Each row is followed by its class.
[ -5  14   4  27  35 -10 -23   0 -12 -19  12 -15   9 -24  -7  27  19  43
 -11 -20 -29 -32   6  29 -20  -5   9  13  40 -12  43  14  20  64]
J493
[ -2  19  -1 -17  26   9  46 -42 -19 -32 -27  -1   2   3 -11  27  -9  25
  15 -30 -42  -3  21  -7 -13  33  26  15 -46  -5 -17  -6  36 -50]
J734
[ -6  33 -29  16  -6  13 -30 -13 -63 -49  -7  25  18   3  21  25 -17  35
  -5   4  17  -1 -17  39 -10  21  28  27  36 -32  15  33 -12   7]
J18
[  3  16   0  36  32 -23 -17   6  -8 -30  -9   8  -6 -20  11  13  11  38
  -9 -19 -31 -14 -11  29 -19  -4 -10  32  46 -12  40   0  26  33]
J28
[  5  19  -2   8  36  -8  42 -46 -18 -22 -32 -11  23   3   6  39 -15  29
  18 -40 -39 -16  18  -6 -18  56  17  29 -39 -20 -22  19  37 -66]
J530
[ 40 -15 -58 -20  73 -13 -59   4  47 -54 -52   4   6  21 -26  -1 -30  11
 -26  11  71  47  22  32 -10 -38 -23   7  46  -7 -35 -16 -33 -49]
J673
[ -5  27  -5 -14  17   6  37 -39 -32 -23 -36  17  16  -1  -4  15  -6  27
  10 -29 -18  -3  33   3 -16  25  22  24 -25 -25  -8   2  33 -57]
J673
[ 40 -13 -50   8  18 -22 -77  17  14   6 -19  -6  54  -4  -9  33   9 -24
  18 -19  14 -40 -35  20 -16  48  23  26  49  19 -12  32 -24  -4]
J783
[-11  31 -17  40   6 -19 -34   1  -7 -22  16  -6 -15 -25   6   8  12  36
 -12 -21 -30 -10 -16  24  -9 -16 -15  28  43 -17  39  -9  21  30]
J28
[  1   5   0  -6  39   0  36 -31 -26 -12 -12   9  14   7   8  34  -2  20
  22 -29 -33   3  12   2 -20  44  40  13  -4 -19  -8   2  40 -36]
J18
[-18  23   2  11   2   1  51 -31 -33  -9 -15  -8  15  12   1  29 -10  35
   2 -34 -28 -22  29   5 -21  34  43  11 -20 -15   2   4  28 -34]
J493
[  4  22 -14  44  19 -33 -33 -10   7 -21  13  -7   5 -26 -19   0  27  40
 -23 -10 -20 -14 -17  27 -15  -6 -18  29  22  -8  37  11  15  22]
J341
[ -4  14  10  34  29 -11 -44   8  -3 -24  21   0  17 -26  -1  -4  21  35
 -12  -3 -28 -31  -3  33 -18   1 -12  18  40 -11  44  11  11  41]
J947
[  0  18   4  36  14 -18 -54  -1  13 -24  19 -15   3 -21  -2 -15  10  42
 -22   0 -26  -8  -8  17 -19 -19 -25  21  50  -4  29  -2  20  36]
J82
[ -27    2  -17  -28 -100    7  -24   -1  -28   30   39    4    8  -49
  -14  -25   16  -36    9   12   46   33  -17  -21    8  -14  -53    4
  -44    6  -13   -1   -3  -27]
J673
[-10  13   7  36  20  -6 -41  -1 -14 -19  20  -4  20 -27  -3  18  19  41
 -11  -7 -31 -21   8  30 -18  18  -8  19  37 -18  40  11  25  40]
J947
[-17   0 -12 -20 -69   2 -21   0 -34  38  30  -2  10 -40  -8 -25   7 -33
  10   9  19  29 -26 -13   9  -3 -28   6 -23   8   2  12  13  -8]
J180
[-13  14   4  50  45 -13 -38   5  -3 -27  28 -14   9 -28  -8   2  27  53
 -11 -13 -32 -26  -1  34  -8  -4  -4  28  48 -15  41   8  32  45]
J947
[-22 -25 -16  -4 -76  -7 -25 -12 -29  25  87 -21  19 -51  14  -8  23 -22
  29  14  25  34 -43 -15  -2  14 -33   4 -33  15 -23   5  24  -6]
J18
[ 26 -14 -15 -32   0  -9 -12  -7  17 -29 -83  38  56  27  20  31 -37  24
  -9  13 -19 -15  19  30 -95  30  27  20  26 -11  -6  22  -6 -80]
J734
[-34   6  -8 -35 -52  21  -2   6 -24  -3  11  -2 -27 -34  21 -26 -14 -32
  -3   1   8  48 -18 -29  13  -8 -47   9 -35  12  15   5   6 -47]
J28
[-14   6  -7 -18 -77  -3 -16   2 -19  28  44  -9   3 -33  -5 -34  16 -50
   9   3  32  44 -40 -17  16  -1 -60   4 -43  13  -4  17   4 -33]
J530
[-10   6 -66  33  10 -25  -9   3  21  31  18 -13  55  -4  40  48  -9  26
 -35  -6 -19 -19  -3  14 -29  37  17  37  57 -24 -46  27  45 -50]
J408
[-27 -14 -15 -56 -39  26 -29  -4 -26 -10  52  -4  -2 -68   1 -53  22 -43
   4  13  45  36 -21 -30  26 -27 -57  -3 -56  13  -9   7   1 -14]
J673
[ -9  -9   0 -27 -45  14 -13   7   0  16  42 -32  16 -38   3 -28   8 -21
   2   5   4  24   3 -35   6  11 -30  10 -37  17   1  17  19 -40]
J947
[  3  29  -2  42   5 -20 -24 -12   1 -17  22  -7   2 -33  -3  12  20  45
 -22  -3 -27  -9 -18  27 -26  13 -13  21  39  -2  36   7  16  46]
J408
[  2  17  -4  37  13 -22 -23  -4   6  -9  35  -3   4 -38   1  15  25  46
 -21  -1 -31 -12 -11  20 -13  15 -14  25  38  -5  30  13   7  37]
J408
[ -5  12   6  24  39  -4 -36   9   9 -33  18 -14  10 -26  -3  -5  20  48
 -15  -7 -32 -26   9  27 -13  -3  -6  23  42 -14  33   8  18  31]
J947
[ -9  -5   2 -16 -78  -4   5  -2  -9  37  28 -19  -3 -37 -10 -31   3 -23
   5  12  -3  41 -14 -21  -1 -12 -40   4 -27  15   2  -4  12 -18]
J180
[ 16 -47 -24 -23 114 -13 -48  27  -4 -18  40  -9  55 -26   2 -15 -27  29
 -33  22  -6   3  20  -4  13  57 -22 -19   7  -1 -37  20 -42   8]
J18
[-13   8  -4  40  14 -15 -58  -3  -5 -20  21  -4   6 -26  -1  18  21  36
  -9  -8 -17 -14 -10  23 -14  -9  -8  24  52 -15  34  -6  31  38]
J82
[-23 -10 -30  57 -11 -43 -13   6 -24 -16  37  -8  70   1  33   5  11  55
  14  -1 -45 -32  -6  47 -14  41  11  43  42 -27 -25  55  20 -10]
J673
[  6  10 -14  27  24 -22 -43 -12  -8 -16   7  14  15 -27  -8   8  21  28
 -19   0   3 -20 -14  30 -16  -1 -12  19  15 -13  30  13   3  21]
J341
[ -5  30   3  -6  16  -4  30 -46 -29  -2 -10  -4  27  -3   6  17  11  33
   3 -36 -35 -23  16  -1 -21  56  26  20 -32  -1 -18  -9  37 -51]
J783
[ -7   7 -16  37  12 -27 -41   3   5  -6  16  -2   8 -25 -11  15  23  32
 -18   0 -22 -15 -11  34 -14  -9 -17  20  33 -16  30   7   9  31]
J341
[ -2  19 -11  38   4 -24 -33  -3  -8 -16  34 -11   7 -17  -4  11  20  35
 -10  -9 -24   7 -25  26 -21   4  -5  20  51 -14  35   5  23  42]
J18
[ 12 -14  -6  28 -55 -17  40  -2   5 -11  -3  18  30  16  62  18 -18  21
 -16  -4 -82  11  19  21 -24  84  -4  32  44 -17 -19  16  -7 -51]
J28
[-16  17  -7  56   9 -20 -14  -2 -12 -20   6 -12   2 -26  -9  29  10  49
 -14 -14 -27 -27  -7  32 -24 -17  -6  24  43  -8  36   9  13  38]
J493
[-29 -21 -23  12 -39  -5   7  -6  10  51 -39  28  28  19   8  15 -25  26
 -29   0   2  -8  10  -3 -25  22   9  25  45 -37 -61  -1  -2 -48]
J180
[ -7  43  -1   8  -1  21   2  -9 -58 -49 -18  28  30  13  28  20 -13  61
 -24  -2 -30 -17  40  66 -26  37  35  20  47 -43  -5  -6  38  24]
J82
[  0 -48   8  19  -5   7  22  21  34  71  28 -22  41   6  45 -14 -18  30
 -12  27   6  20  31  -2 -11  39  16  39  33   8 -79  12  36 -55]
J947
[ 58 -21 -29 -19  13 -24 -30 -29 -11 -35   8  22  85  13  35  12  -2   7
   6   6 -11 -37  15  19 -19  99  23   6 -22 -14 -26  59 -45 -49]
J341
[-23 -16 -13 -21 -34  -1 -42 -16 -33  -7  60 -30   7 -62   0 -36  31 -17
  -3  12  38  35 -38 -26  20 -26 -67   3 -50  30  -9   7  22  -2]
J783
[-30   0 -18 -11 -51   8 -24  -9 -44   0  48 -16  -1 -52 -17 -24   5  -8
   6   8   2  42 -31 -21  12 -14 -44   1 -20   4  -5   7  16   8]
J18
[-28 -21  12 -10 -45  -8 -50  -1 -29  14  51  -4  17 -42  14 -17  10 -10
   8  26  35  27 -19 -22  -1  -6 -55   3 -38  15   8  15  18 -19]
J82
[ -5   7 -16  50  29 -36 -42  -3   5 -24  14 -12   7 -23 -11   6  20  50
 -15   1 -24 -14 -15  40 -17 -23 -14  29  35 -13  36  17  18  30]
J341
[  9 -41 -25  35 -19 -18   2 -12  60   1   4  12  37  26  37  36   5  32
 -27   2   0 -10  27  28 -38  44   8  24  57 -30 -62 -26   0 -68]
J947
[-27  -7 -11 -33 -39   4 -24   0 -18  32  27  -9   4 -44   1 -14   3 -36
   5   9  18  13 -21 -23   1 -20 -38  -6 -35   4   0   3  12 -10]
J180
[  5  11   5   1  24  -1  62 -40 -11 -17  -5  -7  10 -13   8  18  -1  34
  15 -22 -46  -9  19  -3 -17  55  26  18 -29   2 -27   2  38 -38]
J408
[ -1   7   4  37  18 -20 -50  -2   1 -21  21   0  11 -23   6  -6  17  33
  -8   0 -25  -7 -13  25 -16  -8 -16  25  52  -5  33   6  25  23]
J82
[ -3  12  -8  29  19 -29 -23  -6   9  -5  28  -7   5 -30  -7  18  22  45
 -12  -2 -33 -12  -5  19 -18  -4 -15  15  35 -10  24   5  16  28]
J408
[  4  14   9 -10  18 -12  43 -42  -8  -3 -28   7  13   3  -9  25  -2  33
  15 -25 -31 -12  21 -12 -31  42  23  10 -29  -6  -8   5  30 -47]
J408
[  6  21 -10  36  19 -20 -45   4  -2 -19  43 -12  10 -29  10   9  21  39
  -5  -3 -36  -7 -27  35 -21   5  -4  27  62 -11  35  16  17  53]
J18
[  0   3 -15  -3  25  -4   9 -15 -36  -6  33   0  77  31  80  21 -11   1
 -25  -1   1 -13   8  30   0  82 -14  -4 -10 -36 -81  49  38   4]
J530
[  9 -65   0 -14  54   7  48  14  39  16  10 -25  25  13  21 -21  -4  41
 -10   7 -83   8  45   3 -14  -4  49  11  45 -12 -60 -14  47  -5]
J734
[ -1 -33   7   5  27 -12  13  -6  -1  -9 -34   4  64  14  41  28 -26  77
  -5 -17 -63 -46  44  17 -60  92  35  30  33 -26 -48  20  25  -4]
J28
[ 18  25   4   0  11  -7  63 -30   3 -16 -32  -3   9   2  11  31 -14  37
  12 -18 -54  -7  26   6 -34  53  29  29  -9   0 -13  11  27 -60]
J408
[ -1  11  -9  32   5 -12 -21  14  16   6  31 -20   2 -26   3  16  19  22
 -15 -12 -29 -24  -7  22  -8 -10  -4  19  52  -1  26  12   1  39]
J493
[-29   7  -9 -21 -56   2 -39 -19 -41  34  38  -5  10 -43  -5 -22  23 -30
  -8   0  28  37 -32 -33  14  -3 -51   2 -40  19  10   8  14 -28]
J783
[-15  34 -14  31  -3  -9 -47  -7  -5 -22   7  13  -1 -34  -7   4  21  28
 -16  -9  -9  -7 -16  35 -17 -10 -26  30  46 -17  36   3   6  27]
J673
[ -4  19   7  -5  33  -3  60 -33  -5 -20 -29 -10  -1   2   2  27 -12  41
  13 -24 -55  -8  28  -5 -25  34  31  17 -20  -7  -5   7  36 -49]
J408
[ -8  14   2  -8   7   3  53 -42 -39 -21  -6   4  22   6  14  25  -2  23
  18 -32 -35  -8  10  -7 -25  57  40  12 -28 -20 -18   4  45 -35]
J18
[ 21 -66 -73  23  62 -27 -64 -16  26  -5  25 -17  29   6  21  -8   2 -20
  14   6   7   6 -32   3  23 -56  13   5  67 -25 -39  18   4 -10]
J180
[-14  -9 -30  -4 -85   6  -7  -5  19  19  21 -16  14  14 -36  11   4  12
  -3 -13 -65  27  24  33 -39  47  40 -15  38 -14 -13 -63   2  -3]
J734
[  1  24 -15  13   5 -12  34 -45  -7 -17 -27   3  26   0   1  19 -11  36
  12 -30 -26 -13  23   4 -27  49  18  34 -20 -14 -31   3  24 -76]
J673
[  7  13   3  25  32 -10 -30  -8   5 -22  34   3   1 -30   8   0  31  30
 -16  -1 -38   1 -18  38 -20   0  -6  20  38   1  37  -5  30  42]
J734
[-17  -5  -5 -68 -45  20 -20   1 -14  -9  42  -5  -4 -48  -1 -15  17 -38
   1  13  10  34 -13 -19   1 -11 -50 -14 -62  17   4  -2   8 -17]
J734
[-13  15   3  43  23 -10 -50   2  -6 -12  31 -11  13 -28  -4   8  26  38
 -18  -8 -17 -16  -4  24 -10  -4 -16  23  44 -15  40  11  34  46]
J947
[-22  12  -3   5  16  -4  54 -42 -23   5 -35  -5   3   7  -4  25 -14  21
  13 -33 -43  -3  19  -6 -22  20  37  13 -19 -23  -4 -15  54 -51]
J180
[-12   7 -12  -4 -58  19 -35  -5 -22 -24  24 -18   9 -48  -4 -17   9  -3
  -3   8  33  29 -15   5 -13   0 -34  23 -14  14  12   9  28 -11]
J947
[-34 -15 -19 -16 -56  -6 -18   0 -37   1  47  -5   4 -41   1 -17  11 -26
  15  13  22  32 -43 -26   5 -31 -45   0 -32   1   0  17  14 -18]
J18
[-22 -22  -7 -14 -54   6 -17   6 -20   8  31 -14  -6 -51  -4 -19   0 -23
  26  20  -4  53 -39  -9 -11 -27 -42   8   0  20   2  10  23  -8]
J18
[  2  13 -14  43  32 -20 -66   1   2 -35  12  -8  12 -30   0   6  10  42
 -13  -2 -29 -18 -11  29 -18 -19 -13  31  65 -10  36   6  21  30]
J82
[ -7  11  -7   3  67   4  43 -42 -22 -38 -18 -19  13 -11   6  27 -13  34
   9 -40 -49 -14  23  -8  -1  45  16  24 -38 -23 -23  11  37 -56]
J530
[ 13   9   1   3  27  -8 -41  -3  16 -25  15   9   6 -32  -3  10  30  24
  -5  -5 -36  -5 -14  35 -31   5  -6  22  36   3  34  -1  21  29]
J734
